Here is a tiny trained network, its code and every weight. The questions are about switching its units off for an input and a target symbol, where a switched-off unit gives its printed mean instead of its output.

import numpy as np


def w(rows, s, z=0):
    codes = np.array(rows[::2]) - 128.0
    scale = np.full(codes.shape[1], s)
    scale[-1] = z or s
    return codes * scale


def f(y):
    return np.maximum(y, 0)


def softmax(a):
    e = np.exp(a - a.max(-1, keepdims=True))
    return e / e.sum(-1, keepdims=True)


def log_softmax(a):
    a = a - a.max(-1, keepdims=True)
    return a - np.log(np.exp(a).sum(-1, keepdims=True))


def net(x, mask):
    ids = ['ΘΛΠΣΨαβδεζημξτφω'.index(c) for c in x.split()]
    T = len(ids)
    res = E[ids] + P[:T]
    q, k, v = (res @ M[0].T for M in (Q, K, V))
    z = softmax(np.where(np.tri(T) > 0, q @ k.T / 4**0.5, -1e9)) @ v
    res = res + np.where(mask[0], z, O[0][:, -1]) @ O[0][:, :-1]
    y = f(res @ A[0][:, :-1].T + A[0][:, -1])
    res = res + np.where(mask[1:13], y, B[0][:, -1]) @ B[0][:, :-1]
    return log_softmax(res[-1] @ U[:, :-1].T + U[:, -1])


Q, K, V, O, A, B = {}, {}, {}, {}, {}, {}
E = w([
[85,21,254],'Θ',
[106,126,133],'Λ',
[126,139,146],'Π',
[150,150,161],'Σ',
[142,160,157],'Ψ',
[120,149,142],'α',
[159,160,166],'β',
[137,153,152],'δ',
[117,146,140],'ε',
[112,153,139],'ζ',
[118,144,140],'η',
[123,146,143],'μ',
[78,130,116],'ξ',
[115,150,140],'τ',
[112,136,137],'φ',
[123,149,143],'ω',
],0.038)
P = w([
[100,174,182],'0',
[152,122,144],'1',
[91,223,188],'2',
[199,146,95],'3',
[69,149,192],'4',
[213,106,94],'5',
[68,234,209],'6',
[253,159,95],'7',
[9,155,186],'8',
],0.012)
Q[0] = w([
[149,229,58],'H1',
[179,129,9],'H1',
[197,42,101],'H1',
[171,220,32],'H1',
],0.015)
K[0] = w([
[160,7,112],'H1',
[200,104,55],'H1',
[146,155,52],'H1',
[159,62,126],'H1',
],0.017)
V[0] = w([
[5,95,103],'H1',
[147,229,114],'H1',
[76,86,102],'H1',
[57,217,54],'H1',
],0.013)
O[0] = w([
[169,15,112,254],'H1',
[145,215,19,68],'H1',
[162,68,172,133],'H1',
[255,148,62,40],'H1',
],0.0083,0.0074)
A[0] = w([
[230,153,34,94],'N1',
[133,202,11,6],'N2',
[89,203,43,116],'N3',
[108,74,36,173],'N4',
[91,79,187,79],'N5',
[179,157,43,56],'N6',
[36,138,132,220],'N7',
[114,98,164,79],'N8',
[167,161,189,72],'N9',
[65,128,134,69],'N10',
[124,193,213,145],'N11',
[68,122,123,183],'N12',
],0.011,0.015)
B[0] = w([
[68,210,183,183],'N1',
[2,45,202,159],'N2',
[95,82,38,188],'N3',
[155,207,174,162],'N4',
[141,231,100,253],'N5',
[51,183,244,151],'N6',
[187,35,97,248],'N7',
[113,159,71,194],'N8',
[79,65,49,137],'N9',
[147,175,128,177],'N10',
[146,72,114,205],'N11',
[167,118,138,201],'N12',
],0.0088,0.023)
U = w([
[152,66,214,189],'Θ',
[181,105,124,173],'Λ',
[235,131,22,154],'Π',
[184,96,9,87],'Σ',
[53,112,160,73],'Ψ',
[91,154,154,87],'α',
[97,97,83,6],'β',
[87,139,112,96],'δ',
[112,170,123,117],'ε',
[42,145,242,54],'ζ',
[138,183,83,119],'η',
[124,163,98,100],'μ',
[188,222,196,179],'ξ',
[68,149,196,71],'τ',
[254,214,4,211],'φ',
[95,158,135,105],'ω',
],0.0099,0.011)

Each question gives the input, a string of symbols that net reads in full, and the target symbol t.
The units are the heads (4 rows each of Q, K, V and O) and the neurons (one row each of A and B). Each row of codes is followed by its name. A weight is (code - 128) times the scale printed after its matrix; where a second scale follows, it is the last column's (O, A, B and U).
mask holds one flag per unit, heads first, then neurons. A switched-off unit (its flag False) gives its mean, the last column of its rows in O or B, instead of its output. The means were averaged over made-up inputs and are rounded, as every weight is.
A unit's drop is (log p(t) with every unit on - log p(t) with that unit switched off) / (log p(t) with every unit on - log p(t) with every unit switched off).
The circuit of an input: a set's keep is (log p(t) with only the set's units on - log p(t) with every unit switched off) / (log p(t) with every unit on - log p(t) with every unit switched off). Starting from the 12 units with the biggest drops (on a tie, the unit counted first), units are removed one at a time, each time the one whose removal leaves the highest keep (on an exact tie, the one counted first), for as long as the keep stays at least 0.8.
circuit, biggest first: the units of the circuit, biggest drop first
most important unit: the unit with the biggest drop
top k neurons: the k neurons with the biggest drops, biggest first
drop when u is switched off: that unit's drop, to one decimal
input ξ Θ φ δ δ Λ ξ Σ, target Θ: circuit, biggest first => [N7 H1]
input Θ ξ β, target Θ: most important unit => N7
input ξ Ψ ξ ξ η, target ξ: top 3 neurons => [N7 N3 N1]
input ξ Θ ξ ξ ξ ξ φ ξ ζ, target Θ: top 2 neurons => [N7 N11]
input β ξ φ ξ ξ ξ Σ φ φ, target Σ: circuit, biggest first => [H1 N3 N5]
input ξ ξ Θ ξ φ, target Θ: top 4 neurons => [N7 N3 N12 N11]
input Σ ξ η ξ ξ φ, target ξ: top 2 neurons => [N7 N3]
input ξ Λ ζ φ ξ, target ζ: top 3 neurons => [N2 N6 N1]
input ξ ξ Ψ β ξ Λ β Ψ φ, target β: circuit, biggest first => [H1 N2 N3 N5]
input α Σ Ψ ω ε, target Ψ: top 3 neurons => [N2 N5 N3]
input ζ φ Ψ Σ ζ β ξ α, target β: top 2 neurons => [N2 N3]
input ξ Ψ φ ξ μ, target φ: top 2 neurons => [N2 N6]
input φ ξ ξ ω ξ, target ξ: top 3 neurons => [N4 N7 N3]
input φ ξ Ψ, target φ: circuit, biggest first => [H1]
input τ ξ ξ ξ ξ Σ ξ η, target Σ: top 2 neurons => [N3 N1]
input τ Σ ξ ζ φ φ Σ ω Σ, target Σ: top 3 neurons => [N5 N3 N1]
input Σ ξ ξ ζ ξ ξ ξ δ, target ξ: top 2 neurons => [N1 N7]
input ω α Θ μ Π Ψ δ, target Θ: top 4 neurons => [N7 N11 N3 N12]
input φ δ β Σ ζ Ψ Ψ δ, target Ψ: top 2 neurons => [N2 N3]
input ξ ζ ξ ξ Π ξ ξ Σ ξ, target ξ: top neuron => [N4]
input φ φ φ ω ω, target φ: drop when H1 is switched off => 1.4
input ξ ξ Σ ω ζ Θ δ Π μ, target Θ: drop when H1 is switched off => 0.0
input ζ Σ φ ω ε, target φ: drop when N2 is switched off => 0.3
input Σ ξ φ φ, target ξ: drop when N1 is switched off => 0.1
